Read these off the array that follows. Counting starts at 1.
1) Which number is the entry just right of the smallest entry?
2) Which number is the entry at row 2, column 1?
3) Which number is the top entry of the column that holds the smallest entry?
4) Which number is the bottom-right entry?
5) Which number is the entry in the bottom-left corner?
6) Which number is the entry in row 2 and column 3?
7) Which number is the bottom entry of the column that holds the smallest entry?
8) Which number is the entry in the top-left corner?
[[142 129 111 146 121 146 120 129 115 142 108]
 [123 112 134 132 140 120 137 118 119 147 120]
 [144 148 132 136 106 147 124 133 129 117 117]
 [119 131 140 141 139 129 148 143 115 116 125]
 [128 138 108 142 119 136 145 117 118 140 125]
 [125 128 122 124 149 123 108 136 111 141 135]
 [141 127 149 123 130 130 139 107 148 142 148]
 [149 108 133 126 132 127 130 108 125 147 125]
 [139 125 126 121 139 130 140 107 132 132 116]
 [126 149 128 108 149 113 115 141 135 145 127]
 [120 129 128 113 120 148 136 135 140 141 116]
 [124 117 147 138 130 148 122 111 121 125 139]
 [134 139 149 126 124 138 126 118 147 138 130]
 [143 139 131 141 112 147 144 127 124 134 142]]
1) 147
2) 123
3) 121
4) 142
5) 143
6) 134
7) 112
8) 142

121,129,138,116,128,138
151,134,145,153,130,143
134,130,155,124,125,123
146,141,149,127,143,104
125,129,136,148,131,134
134,128,110,141,143,111
127,134,139,113,144,141
119,113,133,123,123,117
134,119,145,106,106,105
132,134,115,153,134,117
134,152,115,108,136,103
105,126,141,111,121,114
106,126,106,154,111,132
135,150,121,122,121,124
115,117,119,112,109,128
154,113,148,137,104,124
The entry directly below the smallest entry is 114
The entry just left of the largest entry: 130
The entry in the top-left corner -> 121
The entry in the bottom-left corner? 154
The 2nd entry from the end, reading row by row: 104
The third-last entry, reading row by row? 137
The third entry on the diagonal from the top-right corner -> 124
The entry directly below the largest entry? 149
The entry in the bottom-right corner? 124
The smallest entry in the first column is 105
The largest entry in the last column? 143
The fourth entry from the end, reading row by row -> 148
The 1st entry on the diagonal from the top-right corner is 138
The smallest entry in the last column is 103
The entry directly above the largest entry? 145
The third entry on the main diagonal? 155
The entry just left of the smallest entry: 136
The entry just left of 122? 121
The second entry on the diagonal from the top-right corner? 130
The second entry, reading row by row is 129
The third entry in reading order -> 138

Read these off the array that follows. Indices start at 1.
1) What is the entry in the bottom-right corner?
2) What is the entry in row 2 and column 1?
3) What is the entry at row 1, column 2?
4) What is the entry in row 2 and column 3?
5) What is the entry directly above the largest entry?
6) What is the bottom entry of the column that holds the largest entry?
[[128 131 128 132 126 126 131 131]
 [132 133 133 134 127 129 133 131]
 [127 130 129 134 126 126 133 132]
 [127 131 130 135 122 124 133 138]
 [126 130 129 133 126 128 132 132]
 [128 128 136 131 133 127 124 119]
 [130 122 128 122 128 125 119 128]
 [133 120 126 126 127 120 116 129]
 [122 131 137 138 129 129 131 130]
 [127 126 119 114 127 121 117 117]
 [145 124 118 121 127 115 117 120]
 [111 139 132 126 129 144 146 122]
 [150 114 114 112 135 119 114 122]
 [131 116 138 119 153 140 111 110]]
1) 110
2) 132
3) 131
4) 133
5) 135
6) 153

a =
[[127 130 127 130 126 129 128 128 126 129 127 128 127 131 130]
 [125 127 125 131 128 128 130 130 125 127 126 129 128 131 130]
 [120 139 128 126 127 131 118 119 124 133 139 125 127 135 133]
 [130 125 128 133 126 126 126 131 128 126 130 129 128 126 127]
 [121 136 117 138 124 133 138 115 152 114 111 126 128 126 120]]
The third entry from the end, reading row by row -> 128
The top entry of the column that holds the largest entry is 126
The bottom-right entry -> 120
The entry in the top-right corner is 130
Give the bottom entry of the column that holds the largest entry.
A: 152
The entry just left of 119: 118
The bottom-left entry: 121
Give the second entry on the diagonal from the top-right corner.
A: 131
Give the 4th-last entry, reading row by row.
A: 126
The minimum is 111
The third entry in reading order is 127
The entry just left of the largest entry -> 115
The smallest entry in the first column is 120
Give the 1st entry in reading order.
A: 127
Give the largest entry in the first row.
A: 131
The 2nd entry in reading order: 130
The entry directly above the largest entry is 128
Give the third entry on the main diagonal.
A: 128
The second smallest entry: 114
The entry directly above the centre entry is 130
Give the 3rd entry on the diagonal from the top-right corner.
A: 127
The entry just right of 119 -> 124
Give the largest entry in the last column.
A: 133
Give the 5th entry, reading row by row.
A: 126

Questions about the array below. Counting starts at 1.
1) Which number is the entry at row 2, column 1?
2) Which number is the entry in the bottom-right corner?
3) Which number is the smallest entry?
4) Which number is the entry in row 2 and column 3?
5) Which number is the entry in row 1 and column 3?
6) Which number is the entry directly below 138?
7) Which number is the entry in the top-left corner?
8) Which number is the entry in row 3 and column 2?
[[136 149 133 138 135 131]
 [136 149 133 137 136 131]
 [136 145 129 143 136 132]
 [135 107 127 146 124 122]
 [132 108 130 143 124 121]
 [124 149 126 112 132 135]
 [132 108 130 143 124 121]]
1) 136
2) 121
3) 107
4) 133
5) 133
6) 137
7) 136
8) 145

Read these off the table that follows. Indices start at 1.
1) The bottom-right entry?
2) The top-right entry?
3) The entry in row 1 and column 1?
4) The entry in the bottom-left corner?
5) The entry directly below 113?
6) The bottom entry of the column that holds the largest entry?
7) The entry just right of the largest entry?
8) The entry directly above the largest entry?
[[116 109 150 104 118 118 105 106 146 134 142 151]
 [125 124 133 121 126 128 122 123 131 132 131 134]
 [115 107 152 101 117 117 103 104 148 135 143 154]
 [116 109 150 104 118 118 105 106 146 135 142 151]
 [115 107 152 101 117 117 103 104 148 135 143 154]
 [138 143 111 148 135 134 147 145 114 121 117 109]
 [115 107 152 101 117 117 103 104 148 135 143 154]
 [141 149 104 155 139 139 153 152 108 121 113 102]
 [121 119 140 114 123 126 115 117 137 135 135 141]
 [135 140 115 142 134 135 141 141 117 125 120 114]]
1) 114
2) 151
3) 116
4) 135
5) 135
6) 142
7) 139
8) 101

arr = 106,111,111,117,112,111,111,113,108,110,114,118,108,106,112,113
Report the entry just left of 110.
Answer: 108
The entry just left of the largest entry -> 114

Questions about the row below.
1) Which number is the 2nd entry from the right?
2) Which number is the first entry from the left?
154,124,99,122,114,110
1) 114
2) 154

Read these off the grid that follows. Indices start at 1.
1) What is the top-right entry?
2) What is the entry at row 2, column 1?
3) What is the entry in row 3 and column 1?
4) What is the top-left entry?
5) What is the entry just right of 141?
6) What is the entry at row 1, column 2?
7) What is the entry directly below 135?
array([[144, 124, 129, 130, 127, 121],
       [145, 128, 133, 140, 143, 133],
       [143, 132, 133, 138, 138, 136],
       [143, 133, 132, 137, 140, 135],
       [133, 114, 126, 114, 104, 114],
       [145, 129, 133, 139, 142, 133],
       [143, 132, 133, 137, 139, 136],
       [123, 111, 130, 106, 104, 120],
       [141, 133, 131, 136, 137, 134],
       [136, 118, 128, 120, 113, 116]])
1) 121
2) 145
3) 143
4) 144
5) 133
6) 124
7) 114

[[152 136 118 102 123 103 143 129 112]
 [129 118 121 149 123 140 136 137 136]
 [132 139 102 128 103 136 101  98 106]]
Give the 2nd smallest entry.
101
The 2nd largest entry: 149
The 3rd largest entry is 143
Give the largest entry in the last column.
136
The centre entry: 123
The 2nd entry on the main diagonal -> 118
Give the entry directly below 140.
136
Give the entry just right of the smallest entry.
106
The entry just left of 149 -> 121
Give the top entry of the column that holds the smallest entry.
129

133  110  141  140  139  134  108  108  152  104  114  108  148  138  132  105
107  114  134  129  108  106  140  120  149  130  144  118  144  126  110  135
155  119  122  123  158  156  117  118  122  118  112  118  124  123  151  119
131  125  126  104  123  129  154  133  114  143  149  130  105  105  133  148
124  146  140  140  123  125  107  133  116  116  116  137  117  143  126  109
109  149  101  144  113  109  134  151  116  151  126  151  143  145  104  146
Rows and columns are numbered from 1.
The bottom-right entry: 146
The entry at row 1, column 2: 110
The entry at row 2, column 1 is 107
What is the entry in row 1 and column 3?
Answer: 141
The top-right entry is 105
What is the entry at row 3, column 2?
Answer: 119
The entry directly above the smallest entry: 140
What is the largest entry?
Answer: 158
What is the entry just right of 112?
Answer: 118
The entry in row 3 and column 1: 155
The top-left entry: 133
The entry just left of the largest entry: 123
What is the entry just right of the smallest entry?
Answer: 144
The entry just right of the largest entry: 156
The bottom entry of the column that holds the largest entry is 113
What is the bottom entry of the column that holds the smallest entry?
Answer: 101
What is the entry in the bottom-left corner?
Answer: 109
The entry just left of 132 -> 138
The entry in row 2 and column 2: 114
The entry directly below 112 is 149
What is the entry at row 2, column 3?
Answer: 134

Questions about the array below. Counting starts at 1.
1) Report the top-right entry.
2) Report the entry in the top-left corner.
3) Report the entry just right of the smallest entry.
4) Report the entry at row 2, column 1.
5) Report the top entry of the column that holds the largest entry.
6) Report the bottom entry of the column that holds the largest entry.
7) Report the entry in the bottom-left corner.
8) Report the entry directly above the largest entry.
[[128 144 128 128 137 129 134 118 118 125 128 129]
 [133 123 135 137 127 132 111 136 129 129 124 120]
 [131 130 127 136 119 120 139 138 119 123 118 131]
 [125 126 141 125 147 132 117 117 136 134 139 141]
 [133 118 107 128 137 130 143 114 123 129 117 134]
 [128 129 134 124 111 128 116 138 129 126 118 130]
 [126 133 131 127 120 128 116 146 138 132 136 123]
 [136 140 128 121 117 127 137 121 149 126 129 125]
 [135 125 126 124 127 126 132 136 135 134 131 126]
 [133 128 129 133 130 131 122 131 130 129 128 133]
 [126 137 111 120 128 132 100 113 122 123 120 131]
 [130 128 132 117 110 127 126 127 118 128 140 128]]
1) 129
2) 128
3) 113
4) 133
5) 118
6) 118
7) 130
8) 138
